Below are the code and all the weights of a small trained network. Each question names an input and a target symbol and asks about switching units off, where a switched-off unit gives its printed mean instead of its output.

import numpy as np


def w(rows, s, z=0):
    codes = np.array(rows[::2]) - 128.0
    scale = np.full(codes.shape[1], s)
    scale[-1] = z or s
    return codes * scale


def norm(h):
    return h / np.sqrt((h * h).mean(-1, keepdims=True) + 1e-5)


def f(y):
    return np.maximum(y, 0)


def softmax(a):
    e = np.exp(a - a.max(-1, keepdims=True))
    return e / e.sum(-1, keepdims=True)


def log_softmax(a):
    a = a - a.max(-1, keepdims=True)
    return a - np.log(np.exp(a).sum(-1, keepdims=True))


def net(x, mask):
    ids = ['ΔΘΛΞαβεζημτφψ'.index(c) for c in x.split()]
    T = len(ids)
    res = E[ids] + P[:T]
    u = 0
    for l in range(2):
        r = norm(res)
        for j in range(2):
            rows = slice(2 * j, 2 * j + 2)
            q, k, v = (r @ M[l][rows].T for M in (Q, K, V))
            z = softmax(np.where(np.tri(T) > 0, q @ k.T / 2**0.5, -1e9)) @ v
            o = O[l][rows]
            res = res + np.where(mask[u + j], z, o[:, -1]) @ o[:, :-1]
        u += 2
        y = f(norm(res) @ A[l][:, :-1].T + A[l][:, -1])
        res = res + np.where(mask[u : u + 16], y, B[l][:, -1]) @ B[l][:, :-1]
        u += 16
    return log_softmax(norm(res)[-1] @ U[:, :-1].T + U[:, -1])


Q, K, V, O, A, B = {}, {}, {}, {}, {}, {}
E = w([
[113,110,107,120,146,191,142,136],'Δ',
[91,108,80,165,142,186,74,172],'Θ',
[109,125,94,70,130,181,73,163],'Λ',
[70,164,132,115,122,154,154,173],'Ξ',
[185,84,129,47,150,149,109,124],'α',
[131,182,95,151,126,119,51,110],'β',
[86,154,129,141,128,107,55,186],'ε',
[81,114,142,59,183,78,176,134],'ζ',
[177,154,74,59,96,84,81,136],'η',
[86,219,112,72,99,123,171,65],'μ',
[150,171,254,153,151,106,146,99],'τ',
[149,113,130,169,155,119,236,49],'φ',
[187,154,138,224,100,20,185,172],'ψ',
],0.003)
P = w([
[162,190,142,12,226,173,94,152],'0',
[175,201,109,164,168,199,173,254],'1',
[103,214,83,85,246,110,82,131],'2',
[153,140,134,167,96,155,185,194],'3',
[77,164,94,69,192,63,59,76],'4',
[137,101,152,167,61,115,183,147],'5',
[47,116,110,102,141,31,39,37],'6',
[119,43,168,164,10,80,182,94],'7',
[44,49,137,78,93,4,71,18],'8',
],0.002)
Q[0] = w([
[133,144,127,115,138,143,132,123],'L0H0',
[78,104,107,98,134,94,91,98],'L0H0',
[169,95,123,132,138,253,118,184],'L0H1',
[175,121,100,147,129,115,112,180],'L0H1',
],0.0047)
K[0] = w([
[148,123,142,128,133,144,139,131],'L0H0',
[91,108,177,139,97,100,180,71],'L0H0',
[155,161,114,116,135,253,149,226],'L0H1',
[201,130,125,175,135,111,157,195],'L0H1',
],0.0045)
V[0] = w([
[107,131,32,169,147,150,182,92],'L0H0',
[88,128,137,39,171,67,130,24],'L0H0',
[124,135,20,39,102,183,6,208],'L0H1',
[165,123,136,95,128,143,87,77],'L0H1',
],0.0015)
O[0] = w([
[75,150,185,158,101,84,136,136,139],'L0H0',
[106,148,106,81,227,58,124,157,254],'L0H0',
[175,3,183,72,73,78,97,95,202],'L0H1',
[189,123,133,66,128,122,127,119,133],'L0H1',
],0.0019,0.00062)
A[0] = w([
[174,190,103,169,47,165,88,152,114],'L0N0',
[38,127,159,74,189,129,172,111,64],'L0N1',
[169,170,118,191,97,133,65,77,52],'L0N2',
[141,62,140,225,132,98,111,227,5],'L0N3',
[123,147,118,154,159,143,66,91,131],'L0N4',
[140,138,144,93,126,53,85,143,91],'L0N5',
[104,87,175,92,107,211,132,149,134],'L0N6',
[38,153,123,175,105,101,123,170,148],'L0N7',
[120,83,93,133,166,60,103,121,81],'L0N8',
[227,79,122,127,91,88,161,156,28],'L0N9',
[175,128,158,157,157,164,180,178,29],'L0N10',
[114,72,60,99,139,179,100,113,65],'L0N11',
[176,103,172,134,122,116,138,118,90],'L0N12',
[111,142,155,133,105,117,208,159,103],'L0N13',
[213,137,150,37,122,129,182,125,132],'L0N14',
[167,2,117,139,98,233,125,145,84],'L0N15',
],0.0034,0.0024)
B[0] = w([
[47,49,113,81,105,153,141,159,192],'L0N0',
[167,96,98,187,122,121,41,169,251],'L0N1',
[99,45,133,43,136,179,147,185,143],'L0N2',
[30,185,144,182,72,156,33,107,165],'L0N3',
[139,92,133,90,150,112,185,156,198],'L0N4',
[111,76,122,138,140,184,164,125,210],'L0N5',
[206,205,129,144,125,97,107,141,181],'L0N6',
[196,112,137,30,131,127,121,105,250],'L0N7',
[132,129,161,94,126,184,128,164,184],'L0N8',
[130,134,26,197,180,116,45,115,148],'L0N9',
[232,161,112,112,116,164,172,173,160],'L0N10',
[146,185,168,81,101,66,112,161,163],'L0N11',
[133,125,112,123,159,109,79,120,148],'L0N12',
[147,142,146,34,122,115,182,139,211],'L0N13',
[27,141,98,202,157,125,122,162,234],'L0N14',
[252,198,120,146,174,174,85,104,179],'L0N15',
],0.0031,0.0017)
Q[1] = w([
[67,32,134,23,150,56,16,80],'L1H0',
[108,225,139,100,240,61,88,93],'L1H0',
[183,211,118,250,131,242,168,156],'L1H1',
[149,98,138,143,1,200,161,181],'L1H1',
],0.007)
K[1] = w([
[97,88,145,143,85,42,126,50],'L1H0',
[153,150,138,200,122,68,180,91],'L1H0',
[157,193,108,121,155,184,131,190],'L1H1',
[104,110,107,75,167,254,106,146],'L1H1',
],0.0072)
V[1] = w([
[119,163,39,96,73,142,147,49],'L1H0',
[137,40,76,168,149,107,161,103],'L1H0',
[126,100,46,91,121,122,98,172],'L1H1',
[155,148,99,147,95,2,128,172],'L1H1',
],0.0039)
O[1] = w([
[134,194,182,152,165,211,165,147,115],'L1H0',
[167,139,44,137,184,177,92,171,4],'L1H0',
[127,58,130,133,91,193,169,157,205],'L1H1',
[123,169,103,108,143,100,209,253,159],'L1H1',
],0.0043,0.0018)
A[1] = w([
[179,155,172,152,116,149,38,100,92],'L1N0',
[75,114,116,138,90,188,40,75,92],'L1N1',
[75,152,169,180,86,136,67,167,44],'L1N2',
[49,156,188,107,211,184,145,144,2],'L1N3',
[120,160,112,128,187,69,87,86,110],'L1N4',
[176,146,101,253,81,154,128,110,104],'L1N5',
[140,64,134,129,75,111,178,104,161],'L1N6',
[70,140,45,110,78,135,130,107,151],'L1N7',
[99,190,78,140,180,98,130,121,77],'L1N8',
[122,165,133,179,76,157,166,201,121],'L1N9',
[150,180,58,180,223,140,42,99,29],'L1N10',
[185,159,146,122,110,136,131,164,60],'L1N11',
[135,219,158,132,114,122,116,122,135],'L1N12',
[202,144,186,167,139,142,149,112,45],'L1N13',
[82,107,106,79,141,120,63,136,130],'L1N14',
[194,142,143,195,80,110,92,165,142],'L1N15',
],0.0048,0.0034)
B[1] = w([
[64,134,19,125,98,161,187,165,169],'L1N0',
[169,174,140,127,166,63,209,154,179],'L1N1',
[89,207,133,185,120,182,169,153,150],'L1N2',
[14,132,125,33,149,97,168,45,184],'L1N3',
[139,173,64,122,66,134,110,101,221],'L1N4',
[168,165,97,107,160,128,188,53,162],'L1N5',
[126,201,146,133,174,166,123,155,238],'L1N6',
[113,81,162,161,180,132,117,111,215],'L1N7',
[177,107,153,106,108,120,93,211,203],'L1N8',
[142,118,98,138,141,60,86,50,197],'L1N9',
[124,220,195,110,255,245,3,145,194],'L1N10',
[133,116,147,118,78,146,81,126,149],'L1N11',
[143,53,135,163,142,143,146,136,218],'L1N12',
[121,61,203,150,164,81,106,121,150],'L1N13',
[157,145,138,212,103,140,148,92,250],'L1N14',
[57,98,131,85,119,127,74,103,178],'L1N15',
],0.0044,0.0026)
U = w([
[238,57,113,112,114,178,119,29,86],'Δ',
[109,179,9,177,74,189,190,126,71],'Θ',
[117,83,81,88,19,172,82,144,251],'Λ',
[227,170,173,40,50,144,154,155,53],'Ξ',
[144,216,123,125,207,186,28,137,241],'α',
[138,26,140,146,140,241,174,188,139],'β',
[77,182,173,225,54,143,121,196,48],'ε',
[130,163,72,92,175,27,170,250,133],'ζ',
[86,20,71,221,186,110,103,129,178],'η',
[5,108,132,44,176,130,160,76,199],'μ',
[179,63,249,166,149,71,97,124,69],'τ',
[231,152,114,169,183,126,235,89,68],'φ',
[138,167,79,154,58,1,58,35,81],'ψ',
],0.0071,0.0016)

Each question gives the input, a string of symbols that net reads in full, and the target symbol t.
The units are the heads (2 rows each of Q, K, V and O) and the neurons (one row each of A and B). Each row of codes is followed by its name. A weight is (code - 128) times the scale printed after its matrix; where a second scale follows, it is the last column's (O, A, B and U).
mask holds one flag per unit, layer by layer, with each layer's heads first. A switched-off unit (its flag False) gives its mean, the last column of its rows in O or B, instead of its output. The means were averaged over made-up inputs and are rounded, as every weight is.
A unit's drop is (log p(t) with every unit on - log p(t) with that unit switched off) / (log p(t) with every unit on - log p(t) with every unit switched off).
The circuit of an input: a set's keep is (log p(t) with only the set's units on - log p(t) with every unit switched off) / (log p(t) with every unit on - log p(t) with every unit switched off). Starting from the 12 units with the biggest drops (on a tie, the unit counted first), units are removed one at a time, each time the one whose removal leaves the highest keep (on an exact tie, the one counted first), for as long as the keep stays at least 0.8.
units of the circuit, in order: the units of the circuit, biggest drop first
k most important neurons: the k neurons with the biggest drops, biggest first
k most important neurons of layer l: the k neurons of layer l with the biggest drops, biggest first
which heads matter: for each layer, one digit per head in row order, 1 if its drop is at least 0.15 and else 0, layers parted by /
drop of u: that unit's drop, to one decimal
input ε Ξ μ α α, target μ: units of the circuit, in order : L1H0, L1N3, L0N14
input μ β ψ Λ Δ, target ζ: units of the circuit, in order : L1H1
input μ μ Δ Θ Δ Ξ Λ φ ζ, target α: which heads matter : 00 / 10
input ζ φ τ μ, target μ: 3 most important neurons of layer 1 : L1N14, L1N7, L1N1
input Λ Λ μ μ φ, target α: units of the circuit, in order : L1H0, L1N10
input α Θ μ μ ψ Δ ζ ζ, target ζ: units of the circuit, in order : L1H1, L1H0
input μ β Λ, target μ: units of the circuit, in order : L1H0, L1N3
input ζ μ Λ ψ, target ψ: units of the circuit, in order : L1N9, L1N15
input μ η μ τ η, target ψ: units of the circuit, in order : L1N14, L1H0
input τ φ ζ, target α: 2 most important neurons : L1N10, L0N1
input Ξ μ φ Δ τ μ μ, target ψ: which heads matter : 00 / 01
input τ Λ Θ η Λ ψ, target ψ: 2 most important neurons of layer 0 : L0N9, L0N3
input φ φ μ Θ τ, target ψ: 3 most important neurons : L1N4, L0N10, L0N15
input ψ ζ ε μ μ β, target β: most important neuron : L0N0
input η φ Θ Λ α μ α τ ε, target ψ: 2 most important neurons of layer 1 : L1N14, L1N4
input Δ τ ζ β ψ Λ Θ, target ζ: which heads matter : 00 / 01
input ε μ φ φ ψ τ Ξ, target ζ: which heads matter : 00 / 01
input Θ μ η, target μ: 2 most important neurons of layer 0 : L0N1, L0N5
input Λ β ε μ, target μ: 2 most important neurons of layer 1 : L1N14, L1N7
input μ μ μ τ μ, target ψ: 2 most important neurons of layer 0 : L0N1, L0N0
input β ζ φ τ μ Ξ Θ, target μ: 2 most important neurons : L1N3, L0N4
input φ μ φ ζ τ Θ φ ζ ε, target α: units of the circuit, in order : L1H0
input ε μ μ μ Ξ α, target α: 2 most important neurons : L0N9, L1N10
input Λ Ξ μ ε ε, target μ: 2 most important neurons : L1N3, L0N8
input Θ τ ζ, target ψ: 2 most important neurons of layer 1 : L1N4, L1N14
input Δ ε Θ, target τ: drop of L0N11 : 0.2
input Ξ φ ψ μ Θ φ μ ε β, target μ: drop of L1H0 : 1.0
input φ φ Ξ Λ η μ φ μ μ, target α: most important neuron of layer 0 : L0N1
